Here is a tiny trained network, its code and every weight. The questions are about switching its units off for an input and a target symbol, where a switched-off unit gives its printed mean instead of its output.

import numpy as np


def w(rows, s, z=0):
    codes = np.array(rows[::2]) - 128.0
    scale = np.full(codes.shape[1], s)
    scale[-1] = z or s
    return codes * scale


def norm(h):
    return h / np.sqrt((h * h).mean(-1, keepdims=True) + 1e-5)


def f(y):
    return np.maximum(y, 0)


def softmax(a):
    e = np.exp(a - a.max(-1, keepdims=True))
    return e / e.sum(-1, keepdims=True)


def log_softmax(a):
    a = a - a.max(-1, keepdims=True)
    return a - np.log(np.exp(a).sum(-1, keepdims=True))


def net(x, mask):
    ids = ['βδζθμξστφω'.index(c) for c in x.split()]
    T = len(ids)
    res = E[ids] + P[:T]
    u = 0
    for l in range(2):
        r = norm(res)
        for j in range(2):
            rows = slice(3 * j, 3 * j + 3)
            q, k, v = (r @ M[l][rows].T for M in (Q, K, V))
            z = softmax(np.where(np.tri(T) > 0, q @ k.T / 3**0.5, -1e9)) @ v
            o = O[l][rows]
            res = res + np.where(mask[u + j], z, o[:, -1]) @ o[:, :-1]
        u += 2
        y = f(norm(res) @ A[l][:, :-1].T + A[l][:, -1])
        res = res + np.where(mask[u : u + 12], y, B[l][:, -1]) @ B[l][:, :-1]
        u += 12
    return log_softmax(norm(res)[-1] @ U[:, :-1].T + U[:, -1])


Q, K, V, O, A, B = {}, {}, {}, {}, {}, {}
E = w([
[133,206,124,96,158,86,145,95],'β',
[107,178,129,84,128,76,173,94],'δ',
[104,180,76,187,142,77,186,89],'ζ',
[189,118,174,93,141,146,179,131],'θ',
[164,4,84,86,123,121,76,18],'μ',
[94,161,125,28,61,105,119,136],'ξ',
[169,133,66,128,109,173,126,192],'σ',
[215,240,75,185,107,151,49,127],'τ',
[60,100,124,226,35,155,144,140],'φ',
[137,136,203,138,95,116,64,148],'ω',
],0.021)
P = w([
[63,227,155,76,119,255,180,92],'0',
[129,194,155,96,79,217,165,95],'1',
[141,170,139,115,67,196,141,104],'2',
[165,139,127,122,78,143,148,112],'3',
[169,118,109,135,83,109,141,121],'4',
[170,102,93,153,84,67,133,126],'5',
[177,88,83,167,95,38,129,136],'6',
[187,72,74,189,93,7,131,141],'7',
],0.013)
Q[0] = w([
[180,128,128,23,115,127,102,91],'L0H0',
[127,96,122,104,255,160,2,144],'L0H0',
[82,108,99,127,14,42,152,71],'L0H0',
[63,113,126,125,158,177,83,131],'L0H1',
[59,98,145,54,132,129,190,56],'L0H1',
[39,108,138,140,210,147,174,160],'L0H1',
],0.008)
K[0] = w([
[167,123,85,97,178,124,45,232],'L0H0',
[107,255,170,145,197,111,187,154],'L0H0',
[177,34,52,104,153,111,86,115],'L0H0',
[106,144,187,152,176,211,189,95],'L0H1',
[154,117,120,136,111,105,139,238],'L0H1',
[88,210,165,81,141,165,166,132],'L0H1',
],0.0088)
V[0] = w([
[138,205,101,219,87,123,158,80],'L0H0',
[119,143,112,104,33,85,175,209],'L0H0',
[63,123,93,123,90,65,2,109],'L0H0',
[90,125,98,11,132,146,121,114],'L0H1',
[154,51,22,101,175,156,135,13],'L0H1',
[89,101,206,106,189,74,94,12],'L0H1',
],0.0072)
O[0] = w([
[25,155,77,141,159,117,129,130,227],'L0H0',
[83,76,70,100,81,173,154,213,251],'L0H0',
[133,160,100,95,73,117,85,49,146],'L0H0',
[148,75,97,83,179,137,129,111,242],'L0H1',
[172,149,81,104,199,2,149,93,148],'L0H1',
[107,125,141,112,178,87,135,4,54],'L0H1',
],0.0093,0.0029)
A[0] = w([
[167,102,48,196,132,201,148,96,194],'L0N0',
[140,78,230,174,59,142,59,126,1],'L0N1',
[61,68,166,186,115,147,81,184,37],'L0N2',
[176,164,204,174,184,81,220,166,34],'L0N3',
[92,8,125,109,90,139,75,112,42],'L0N4',
[65,178,71,112,170,73,149,139,109],'L0N5',
[159,113,207,28,119,54,104,130,127],'L0N6',
[124,134,87,29,168,117,154,180,61],'L0N7',
[117,90,144,160,117,166,121,165,90],'L0N8',
[81,162,75,155,106,142,159,201,43],'L0N9',
[129,156,118,51,78,119,60,94,106],'L0N10',
[115,143,105,118,91,193,198,115,51],'L0N11',
],0.011,0.0074)
B[0] = w([
[96,167,192,2,60,19,165,185,253],'L0N0',
[106,99,246,134,185,79,36,204,162],'L0N1',
[149,89,115,170,94,99,111,2,183],'L0N2',
[188,61,38,175,69,211,140,93,162],'L0N3',
[188,137,132,128,143,63,99,71,168],'L0N4',
[110,44,211,112,113,139,176,181,202],'L0N5',
[233,159,230,156,187,154,181,157,219],'L0N6',
[198,107,175,125,68,94,140,170,192],'L0N7',
[122,203,59,162,136,112,175,36,183],'L0N8',
[178,179,145,100,171,127,224,81,241],'L0N9',
[141,117,194,115,192,105,220,157,225],'L0N10',
[186,100,119,35,82,170,67,101,221],'L0N11',
],0.0087,0.0062)
Q[1] = w([
[60,142,85,171,113,230,92,159],'L1H0',
[190,191,140,123,88,62,175,92],'L1H0',
[114,140,95,129,44,116,150,213],'L1H0',
[115,182,98,121,162,168,119,192],'L1H1',
[64,194,137,95,122,192,98,63],'L1H1',
[178,177,173,127,8,108,186,116],'L1H1',
],0.015)
K[1] = w([
[149,125,173,103,156,217,104,76],'L1H0',
[124,116,51,170,73,60,113,160],'L1H0',
[145,15,108,133,119,93,62,127],'L1H0',
[65,161,155,101,105,198,135,141],'L1H1',
[92,131,185,165,183,254,134,80],'L1H1',
[160,109,103,204,86,17,60,111],'L1H1',
],0.014)
V[1] = w([
[113,177,115,187,65,144,171,85],'L1H0',
[87,24,147,120,89,116,147,94],'L1H0',
[179,81,202,112,184,176,156,140],'L1H0',
[105,65,60,178,128,148,191,70],'L1H1',
[95,8,209,119,188,116,97,134],'L1H1',
[148,61,99,55,156,106,133,163],'L1H1',
],0.016)
O[1] = w([
[122,182,118,136,51,154,83,124,255],'L1H0',
[160,110,206,146,98,224,149,60,197],'L1H0',
[101,94,109,204,117,91,181,124,98],'L1H0',
[170,186,155,131,176,253,205,108,65],'L1H1',
[120,28,210,216,154,130,138,160,51],'L1H1',
[127,41,89,111,165,124,184,177,139],'L1H1',
],0.017,0.0088)
A[1] = w([
[83,141,171,163,93,146,165,161,133],'L1N0',
[124,172,195,149,141,92,86,131,192],'L1N1',
[67,190,154,148,137,177,90,62,31],'L1N2',
[120,59,114,131,135,116,80,165,96],'L1N3',
[159,109,211,178,91,176,3,167,1],'L1N4',
[160,72,150,183,162,75,159,127,199],'L1N5',
[176,126,87,108,115,127,174,164,87],'L1N6',
[148,105,162,111,123,114,146,116,72],'L1N7',
[151,166,32,102,151,120,116,174,74],'L1N8',
[118,160,89,215,133,159,172,136,120],'L1N9',
[76,189,57,121,134,137,95,237,111],'L1N10',
[150,118,143,160,119,73,88,125,78],'L1N11',
],0.02,0.0065)
B[1] = w([
[147,150,147,197,183,100,111,163,171],'L1N0',
[206,35,115,112,123,155,92,101,204],'L1N1',
[189,130,213,72,176,169,138,217,188],'L1N2',
[206,131,149,89,88,145,211,112,179],'L1N3',
[111,50,180,178,100,46,29,122,226],'L1N4',
[88,204,102,82,87,171,82,101,251],'L1N5',
[164,111,100,177,106,107,113,194,197],'L1N6',
[127,162,139,106,100,132,133,158,171],'L1N7',
[98,91,153,102,244,167,82,119,191],'L1N8',
[102,143,63,208,91,102,26,122,144],'L1N9',
[128,50,173,207,247,171,127,107,183],'L1N10',
[223,100,175,117,153,144,98,116,177],'L1N11',
],0.015,0.013)
U = w([
[29,181,124,150,115,80,160,126,211],'β',
[64,66,140,123,168,193,219,51,247],'δ',
[117,198,205,154,179,90,193,227,77],'ζ',
[164,119,19,218,117,191,150,126,137],'θ',
[201,160,99,152,166,83,172,81,6],'μ',
[159,106,86,56,83,95,200,219,22],'ξ',
[163,70,93,122,255,172,154,189,180],'σ',
[76,184,34,85,144,53,68,129,79],'τ',
[184,184,122,71,124,239,114,128,72],'φ',
[163,74,165,156,113,117,75,134,203],'ω',
],0.0094,0.0025)

Each question gives the input, a string of symbols that net reads in full, and the target symbol t.
The units are the heads (3 rows each of Q, K, V and O) and the neurons (one row each of A and B). Each row of codes is followed by its name. A weight is (code - 128) times the scale printed after its matrix; where a second scale follows, it is the last column's (O, A, B and U).
mask holds one flag per unit, layer by layer, with each layer's heads first. A switched-off unit (its flag False) gives its mean, the last column of its rows in O or B, instead of its output. The means were averaged over made-up inputs and are rounded, as every weight is.
A unit's drop is (log p(t) with every unit on - log p(t) with that unit switched off) / (log p(t) with every unit on - log p(t) with every unit switched off).
The circuit of an input: a set's keep is (log p(t) with only the set's units on - log p(t) with every unit switched off) / (log p(t) with every unit on - log p(t) with every unit switched off). Starting from the 12 units with the biggest drops (on a tie, the unit counted first), units are removed one at a time, each time the one whose removal leaves the highest keep (on an exact tie, the one counted first), for as long as the keep stays at least 0.8.
circuit, biggest first: the units of the circuit, biggest drop first
most important unit: the unit with the biggest drop
top k neurons: the k neurons with the biggest drops, biggest first
k most important neurons of layer l: the k neurons of layer l with the biggest drops, biggest first
heads that matter: for each layer, one digit per head in row order, 1 if its drop is at least 0.15 and else 0, layers parted by /
input θ ω ξ θ ω β μ ω, target μ: heads that matter	11 / 10
input μ ω ζ ξ ζ β ω, target φ: 2 most important neurons of layer 0	[L0N6, L0N3]
input ω τ β, target ω: heads that matter	01 / 01
input μ β θ, target θ: most important unit	L1H0
input τ δ δ θ, target θ: heads that matter	10 / 10
input β ω ξ, target ω: circuit, biggest first	[L1H1, L0N1]
input μ ω β ξ, target ζ: heads that matter	11 / 11
input τ β β, target τ: heads that matter	01 / 01
input δ ζ ξ β τ φ σ σ, target φ: heads that matter	01 / 11
input φ ζ φ ζ ω θ σ ζ, target σ: 2 most important neurons of layer 0	[L0N10, L0N0]
input ω ζ ζ τ, target τ: heads that matter	00 / 11
input δ φ σ τ τ δ, target τ: heads that matter	00 / 01
input φ τ μ φ σ β, target ξ: top 2 neurons	[L0N5, L1N5]
input ζ τ ω θ δ μ ξ ω, target σ: 2 most important neurons of layer 0	[L0N6, L0N0]
input δ φ δ δ φ σ θ θ, target σ: 3 most important neurons of layer 0	[L0N9, L0N7, L0N6]
input δ ω ξ ξ σ ξ, target σ: most important unit	L1N10
input δ β ζ, target ζ: top 4 neurons	[L0N5, L0N0, L1N0, L1N5]
input ζ δ δ φ ξ ξ, target φ: circuit, biggest first	[L0N2, L1H1]
input φ δ ω ξ δ δ, target ξ: heads that matter	10 / 01
input μ β ξ τ ζ, target φ: most important unit	L0H0
input ξ ζ φ φ τ β μ δ, target σ: heads that matter	11 / 10
input θ ξ μ ξ ω, target μ: 2 most important neurons of layer 1	[L1N5, L1N4]
input β ζ β ξ, target ξ: heads that matter	00 / 00
input θ β σ ζ μ τ τ σ, target ξ: heads that matter	01 / 01
